In the rows, zero is written as 128.
Each row of numbers stands for one thing and depends on some of the facts below. Use the named rows to name the rest.

Known rows:
[126 131 104 112  91 143 100 156 134 140 150 164 128 131 100 141 162 144]: stesta
[117 147 122 159 127 122 143 125 103 103 175 141 164 129  96 164 107 131]: feza
[112 135 191 145 149 113 110  92  95 101 155 116 143  91 142 130 148  60]: bruklek
[136 204 234 117 210 126  41 136 106 133 208 109  98 100  92 141 140 118]: miven
[129 140 128 158 156  86 114 138 113 141 202 125 206 170  77 166 142 128]: klosedu
[134 105 125 151 144  95 148 152 157 171 165  82 198 149  89 119 179 100]: vorom
[152 155 142 131 133 163 110 191 161 137 171 151 145  88 147 151 111 141]: kloplas
[ 75 158 121 169  91 116 164 110 123  94 148 158 141 124  44 169 109 128]: demume
[128 135 122 149 155  97 132 136 139 128 123 111 211 147 107 144 119  90]: pitel
[109 122 120 147 102 116 151 130 128 116 159 149 157 113  96 146 140 106]: grozabo
[109 154 143 128 163 143 155 168 188 134 151  94 124 136  96 112 140 119]: nezu
[156 116 107 101 147 129  97 163 146 200 129 124 161 155 119 124 178 117]: logrestum
[156 165 131 138 117 134  67 167 106 170 141 148 178 190 110 150 142 169]: lefler
[141 138 135 115 108 135 118 142 147 179  72 167 180 135 122 150 140 126]: stegrim
[137  96 104 133 123 113 130 138 159 193 133 103 188 158 131 109 176 114]: kopliple
[169  95 112 107 104 136  55 152 116 162 130 159 177 145 146 151 163 149]: bibrar
[130 147 142 169 123 128 131 143 145 120 115  86 157 165 105 135  75 109]: flinogak
[127 118 105 137 155  95 158 147 154 154 143  78 172 150 112 109 144  77]: klonevem
[111 103  84 102 113 130 119 138 162 191 116 127 124 101 103 114 167  87]: pizo
[126 184 154 155 154 145 146 163 172 155 182 181 151 142 104 167 103 160]: misur
[109 158 110 165 139 101 137 136 119 123 176 145 185 153  53 160 136 125]: gridru
[130 139  85  98  55 164  65 124 121  93 110 133 104 171  71 132 166 174]: sogire
[169 185 142 108 183 162 118 192 219 123 175  87 132 157 109 124 142 149]: funutan
[120 138 146 153 123 103 154 120 125  97 163 119 164 130 131 149 112 112]: razaflor

How the things are related:
bibrar {Ξ=852, Ψ=a, η=271}
bravel {χ=logrestum gridru medor, Ξ=180, Ψ=a, η=507}
bregrur {Ξ=180, Ψ=e, η=695, φ=kopliple tagiflum}
bruklek {χ=gridrak miven, Ξ=180, Ψ=a, η=662, φ=klogal}
demume {χ=logrestum, Ξ=180, Ψ=c, η=898, φ=pitel}
desus {Ξ=852, Ψ=e, η=898, φ=ribir fadras}
dobruflu {χ=klogal, Ξ=180, Ψ=c, η=507}
dogil {χ=kopliple, Ξ=222, Ψ=a, η=926}
drezi {χ=kopliple, Ξ=134, Ψ=a, η=926}
droflur {Ξ=134, Ψ=d, η=695, φ=dobruflu}
fadras {Ξ=852, Ψ=a, η=695, φ=sturi}
fafo {χ=pizo vulos kloplas, Ξ=180, Ψ=d, η=271, φ=grebru}
feza {Ξ=180, Ψ=c, η=271, φ=bruklek}
flaflos {Ξ=852, Ψ=a, η=926, φ=droflur}
flinogak {χ=bibrar, Ξ=134, Ψ=d, η=695, φ=vipivak sulas}
flubra {χ=bibrar, Ξ=222, Ψ=c, η=926}
funutan {Ξ=222, Ψ=b, η=271, φ=skemomu grebru}
gopli {Ξ=180, Ψ=e, η=507}
graska {χ=kopliple, Ξ=222, Ψ=c, η=662, φ=dobruflu}
grebru {Ξ=852, Ψ=a, η=507}
gregu {Ξ=180, Ψ=b, η=898, φ=grozabo dogil}
gridrak {χ=metran guplil, Ξ=852, Ψ=c, η=898}
gridru {χ=bibrar, Ξ=180, Ψ=a, η=507, φ=pitel}
grozabo {Ξ=852, Ψ=a, η=926, φ=pitel}
guplil {χ=tepil, Ξ=180, Ψ=b, η=695}
klapleplu {Ξ=180, Ψ=b, η=926, φ=ribir}
klogal {χ=tepil, Ξ=180, Ψ=d, η=271, φ=grozabo pitel}
klonevem {χ=bibrar, Ξ=180, Ψ=b, η=507, φ=ribir}
kloplas {χ=demume, Ξ=852, Ψ=a, η=695, φ=grebru}
klosedu {Ξ=180, Ψ=a, η=507, φ=ribir sturi}
kopliple {χ=demume bibrar lefler, Ξ=180, Ψ=b, η=695}
lefler {χ=demume, Ξ=134, Ψ=a, η=507}
logrestum {Ξ=180, Ψ=b, η=507}
magek {Ξ=222, Ψ=c, η=926}
medor {Ξ=180, Ψ=d, η=898}
metran {χ=demume bibrar, Ξ=134, Ψ=d, η=926}
misur {χ=lefler, Ξ=180, Ψ=a, η=271, φ=dobruflu troplir}
miven {Ξ=134, Ψ=a, η=507, φ=gopli}
mono {Ξ=180, Ψ=a, η=271, φ=kopliple}
nebrus {Ξ=852, Ψ=a, η=926, φ=zodobrem}
nezu {Ξ=180, Ψ=b, η=898, φ=grozabo skemomu}
pitel {Ξ=180, Ψ=d, η=507, φ=ribir}
pizo {χ=klonevem, Ξ=852, Ψ=b, η=662}
pleze {Ξ=180, Ψ=a, η=507, φ=dobruflu sulas}
plibik {χ=demume medor, Ξ=180, Ψ=a, η=695}
plimuflek {Ξ=222, Ψ=e, η=898, φ=ribir vipivak}
plufa {χ=gridru troplir sisti metran, Ξ=222, Ψ=d, η=507, φ=razaflor graska}
razaflor {Ξ=180, Ψ=a, η=695, φ=ribir desus}
ribir {Ξ=180, Ψ=d, η=926}
sisti {χ=bibrar tepil dogil, Ξ=180, Ψ=a, η=898, φ=grozabo}
skemomu {Ξ=222, Ψ=b, η=662, φ=gopli}
skisol {Ξ=180, Ψ=b, η=271, φ=skemomu troplir}
sogire {Ξ=180, Ψ=e, η=662}
stegrim {χ=medor lefler nebrus, Ξ=222, Ψ=d, η=507}
stesta {Ξ=852, Ψ=e, η=662, φ=guplil}
stugro {Ξ=180, Ψ=e, η=926, φ=vipivak klogal sturi}
sturi {χ=kloplas, Ξ=134, Ψ=c, η=695}
sulas {Ξ=180, Ψ=a, η=695}
tagiflum {Ξ=852, Ψ=a, η=662, φ=klogal}
tepil {χ=logrestum bibrar, Ξ=134, Ψ=d, η=662, φ=bibrar magek}
tretrak {χ=kopliple, Ξ=852, Ψ=a, η=695}
tristelel {Ξ=180, Ψ=a, η=898, φ=fadras}
troplir {Ξ=852, Ψ=c, η=271, φ=gopli}
trubul {Ξ=180, Ψ=b, η=507}
vipivak {Ξ=180, Ψ=b, η=926}
vorom {Ξ=222, Ψ=b, η=271, φ=sturi}
vulos {χ=guplil trubul, Ξ=852, Ψ=a, η=662}
ziska {Ξ=222, Ψ=b, η=662, φ=sogire tretrak}
zodobrem {Ξ=180, Ψ=c, η=271, φ=grozabo pitel}

Rows to name:
A row may be one of the things named above.
[157 132 106 107 143 126  97 160 143 192 136 106 157 143 130 123 180 125] -> logrestum
[130 115  75 152 145 109 143 150 136 107 119  85 167 138 114 151  96  91] -> klogal
[159 160 126 129 114 132  71 153 104 161 133 144 162 184 124 140 137 159] -> lefler
[112 168 131 171 108 124 139 142 134 144 170 187 149 125  68 169 117 143] -> graska
[154 134 128 123 100 160 101 132 116 125 138 169 152 157 124 151 138 174] -> plibik
[130 116 143 126 114 137  80 127  95 136 152 155 148  88 137 155 151 124] -> gridrak
[140 190 233 108 214 138  37 135 102 127 213 115 114 116  93 137 141 133] -> miven
[122 130 123 138 150  96 138 130 129 139 122 114 199 146 116 152 118  87] -> pitel
[125 124 121 183  83  97 108 126  87 114 154 120 171 165  94 165  94 125] -> sturi
[129 119 153 121 125 144  71 129  97 127 157 156 156  98 134 152 142 135] -> gridrak
[123 142 148 161 147 139 107 145 155 189 124 131 134 134  99 140  95 111] -> droflur
[131 140 143 161 157 126 115 152 156 187 131 139 127 133  94 139  86 102] -> droflur
[124 140 110 117 105 128 109 147 114 161 141 172 155 144  96 159 143 155] -> bravel
[168 119 108  77 106 155  89 129 156 128 108 105 108 159 113 114 158 121] -> guplil
[102 156 139 125 124 152 131 161 150 105 154 169 136 110  92 159 122 129] -> flaflos
[101 158 128 144 111 157 124 159 158 106 162 170 140 106  82 142 134 135] -> flaflos
[135 143 138 143 144 119 149 152 166 123 112 134 195 105  94 156 116  88] -> plufa
[154 117 125 146 141 147  54 156 132 193  94 127 137 152 131 154 123 108] -> tepil
[133 111  83 158 143 110 133 151 136  98 119  85 171 130 108 156  86  88] -> klogal
[132 115  71  93 153 134  63 157 149 140 156 100 127 152  72 138 175 114] -> trubul
[148 125 118 109 116 158  55 159 114 103 137 137 147 126 130 154 134 131] -> vulos
[118 153 139 138 150 144 125 153 154 144 180 185 137  79 107 175 105 150] -> troplir
[132 150 108 104  55 169  57 123 113  62  97 158 129 145  85 164 139 164] -> magek
[136 140 111 129 111 128  96 143 116 161 141 183 160 153 101 162 147 147] -> bravel
[144 135  63 144 135 142  97 197 109 106 167 117 141  96 144 191  85 131] -> dobruflu
[148 149 122 113 161 146  73 184 134 169 195 177 167 142 100 171 145 158] -> grebru
[140 158 139 112 132 150 149 182 198 149 123 110 115  92 125 108 137 100] -> skemomu
[118 142 136 128 102 158  96 114 153 161  92 183 149 156  84 139 143 132] -> medor
[130 153 124 126 164 164 131 162 168 150 115 144 124  89 111 157  88 107] -> fafo
[126 117 100 132 151  91 150 149 152 139 142  77 164 147 108 120 147  88] -> klonevem

